Below is a small trained network, with its code and all its weights. Each question gives an input and a class and asks what happens when units are switched off, that is, made to give their printed mean instead of their output.

import numpy as np


def w(rows, s, z=0):
    codes = np.array(rows[::2]) - 128.0
    scale = np.full(codes.shape[1], s)
    scale[-1] = z or s
    return codes * scale


def norm(h):
    return h / np.sqrt((h * h).mean(-1, keepdims=True) + 1e-5)


def f(y):
    return np.maximum(y, 0)


def log_softmax(a):
    a = a - a.max(-1, keepdims=True)
    return a - np.log(np.exp(a).sum(-1, keepdims=True))


def net(x, mask):
    res = np.array(x, float).reshape(1, 4) / 4 @ E
    u = 0
    for l in range(2):
        y = f(norm(res) @ A[l][:, :-1].T + A[l][:, -1])
        res = res + np.where(mask[u : u + 11], y, B[l][:, -1]) @ B[l][:, :-1]
        u += 11
    return log_softmax(norm(res)[-1] @ U[:, :-1].T + U[:, -1])


A, B = {}, {}
E = w([
[166,88,114,81,122,8,167],'x0',
[62,174,124,90,227,76,23],'x1',
[130,94,129,221,95,150,89],'x2',
[109,233,125,206,180,65,130],'x3',
],0.013)
A[0] = w([
[118,209,126,79,171,69,119,141],'0.n0',
[151,98,130,214,81,64,212,34],'0.n1',
[112,195,127,249,154,202,41,31],'0.n2',
[110,149,135,148,136,142,110,140],'0.n3',
[133,126,135,165,104,104,135,54],'0.n4',
[111,92,126,79,161,71,16,2],'0.n5',
[114,158,130,96,155,122,107,78],'0.n6',
[113,153,125,183,144,161,89,65],'0.n7',
[124,183,129,153,158,18,133,31],'0.n8',
[129,157,122,94,140,177,144,65],'0.n9',
[130,195,126,136,165,4,131,35],'0.n10',
],0.033,0.0049)
B[0] = w([
[141,224,88,90,181,130,174,213],'0.n0',
[162,92,84,161,142,108,163,207],'0.n1',
[88,103,254,247,128,55,144,252],'0.n2',
[125,143,108,190,115,154,120,161],'0.n3',
[117,130,172,112,160,165,134,148],'0.n4',
[132,81,122,114,120,105,44,210],'0.n5',
[130,150,88,142,187,136,160,166],'0.n6',
[94,117,179,184,123,106,132,183],'0.n7',
[111,197,92,77,27,130,134,212],'0.n8',
[115,122,144,133,149,194,142,154],'0.n9',
[95,204,102,62,30,124,125,223],'0.n10',
],0.057,0.029)
A[1] = w([
[171,69,140,75,177,92,35,47],'1.n0',
[129,59,110,116,175,138,4,72],'1.n1',
[170,62,94,90,133,63,103,58],'1.n2',
[116,165,119,86,184,136,175,62],'1.n3',
[157,154,116,86,167,169,99,102],'1.n4',
[130,137,172,74,104,250,127,198],'1.n5',
[133,174,167,109,94,101,128,81],'1.n6',
[209,37,72,123,167,147,198,115],'1.n7',
[164,81,106,130,130,110,161,46],'1.n8',
[147,134,127,92,244,92,105,192],'1.n9',
[115,165,133,101,80,89,88,3],'1.n10',
],0.033,0.0047)
B[1] = w([
[107,30,135,96,136,173,53,177],'1.n0',
[128,87,116,143,128,81,8,188],'1.n1',
[122,48,156,88,117,144,66,181],'1.n2',
[168,215,109,140,179,141,118,166],'1.n3',
[93,149,150,174,154,203,112,168],'1.n4',
[112,64,229,24,178,109,169,188],'1.n5',
[168,37,57,45,220,4,163,198],'1.n6',
[198,67,72,133,84,166,174,249],'1.n7',
[188,192,182,180,59,194,114,178],'1.n8',
[146,164,86,196,165,209,91,161],'1.n9',
[94,106,99,58,69,116,128,204],'1.n10',
],0.039,0.02)
U = w([
[93,111,222,237,133,47,172,220],'0',
[137,71,199,45,175,175,198,45],'1',
[128,68,101,97,148,145,6,119],'2',
[234,69,82,140,74,180,209,140],'3',
[101,246,43,28,66,61,162,194],'4',
[135,205,102,127,237,202,128,3],'5',
],0.018,0.0048)

Each question gives the input, the list of numbers given to net, and the class t.
The units are the neurons (one row each of A and B). Each row of codes is followed by its name. A weight is (code - 128) times the scale printed after its matrix; where a second scale follows, it is the last column's (A, B and U).
mask holds one flag per neuron, layer by layer. A switched-off neuron (its flag False) gives its mean, the last column of its row in B, instead of its output. The means were averaged over made-up inputs and are rounded, as every weight is.
A unit's drop is (log p(t) with every unit on - log p(t) with that unit switched off) / (log p(t) with every unit on - log p(t) with every unit switched off).
The circuit of an input: a set's keep is (log p(t) with only the set's units on - log p(t) with every unit switched off) / (log p(t) with every unit on - log p(t) with every unit switched off). Starting from the 12 units with the biggest drops (on a tie, the unit counted first), units are removed one at a time, each time the one whose removal leaves the highest keep (on an exact tie, the one counted first), for as long as the keep stays at least 0.8.
circuit, biggest first: the units of the circuit, biggest drop first
most important unit: the unit with the biggest drop
top k neurons: the k neurons with the biggest drops, biggest first
top k neurons in layer l: the k neurons of layer l with the biggest drops, biggest first
drop of u: that unit's drop, to one decimal
input [-6,-5,-3,-2], class 1: circuit, biggest first : [0.n2, 0.n9, 0.n1, 1.n5]
input [7,-1,6,0], class 3: circuit, biggest first : [0.n1]
input [-4,-6,4,-8], class 3: circuit, biggest first : [0.n2, 0.n10]
input [-1,1,3,-4], class 2: circuit, biggest first : [0.n2, 0.n8]
input [-4,-1,-4,-6], class 1: top 3 neurons in layer 0 : [0.n2, 0.n5, 0.n1]
input [2,-5,-6,-7], class 3: circuit, biggest first : [0.n2, 0.n10]
input [-2,-3,-3,-6], class 1: top 3 neurons : [0.n2, 0.n1, 0.n5]
input [1,-3,-5,-5], class 1: top 3 neurons : [0.n2, 0.n1, 0.n5]
input [5,-4,3,-6], class 3: top 2 neurons : [0.n2, 0.n5]
input [2,1,-2,-2], class 2: top 2 neurons : [0.n5, 0.n8]
input [4,0,7,4], class 4: top 2 neurons : [0.n8, 0.n10]
input [8,7,-7,-8], class 2: top 2 neurons in layer 0 : [0.n5, 0.n8]
input [5,-6,4,6], class 3: top 2 neurons : [0.n1, 0.n0]
input [-4,6,-2,-6], class 2: circuit, biggest first : [0.n5]
input [-7,7,-7,-6], class 5: top 2 neurons in layer 0 : [0.n6, 0.n0]
input [7,-8,3,8], class 4: top 2 neurons in layer 0 : [0.n8, 0.n10]
input [1,-7,8,-1], class 3: drop of 0.n2 : 0.1
input [4,5,6,-2], class 2: drop of 0.n5 : 1.2
input [-7,-7,4,-8], class 1: drop of 0.n5 : 1.0
input [1,0,3,7], class 4: most important unit : 0.n10
input [1,-7,-6,0], class 3: drop of 0.n2 : 0.3
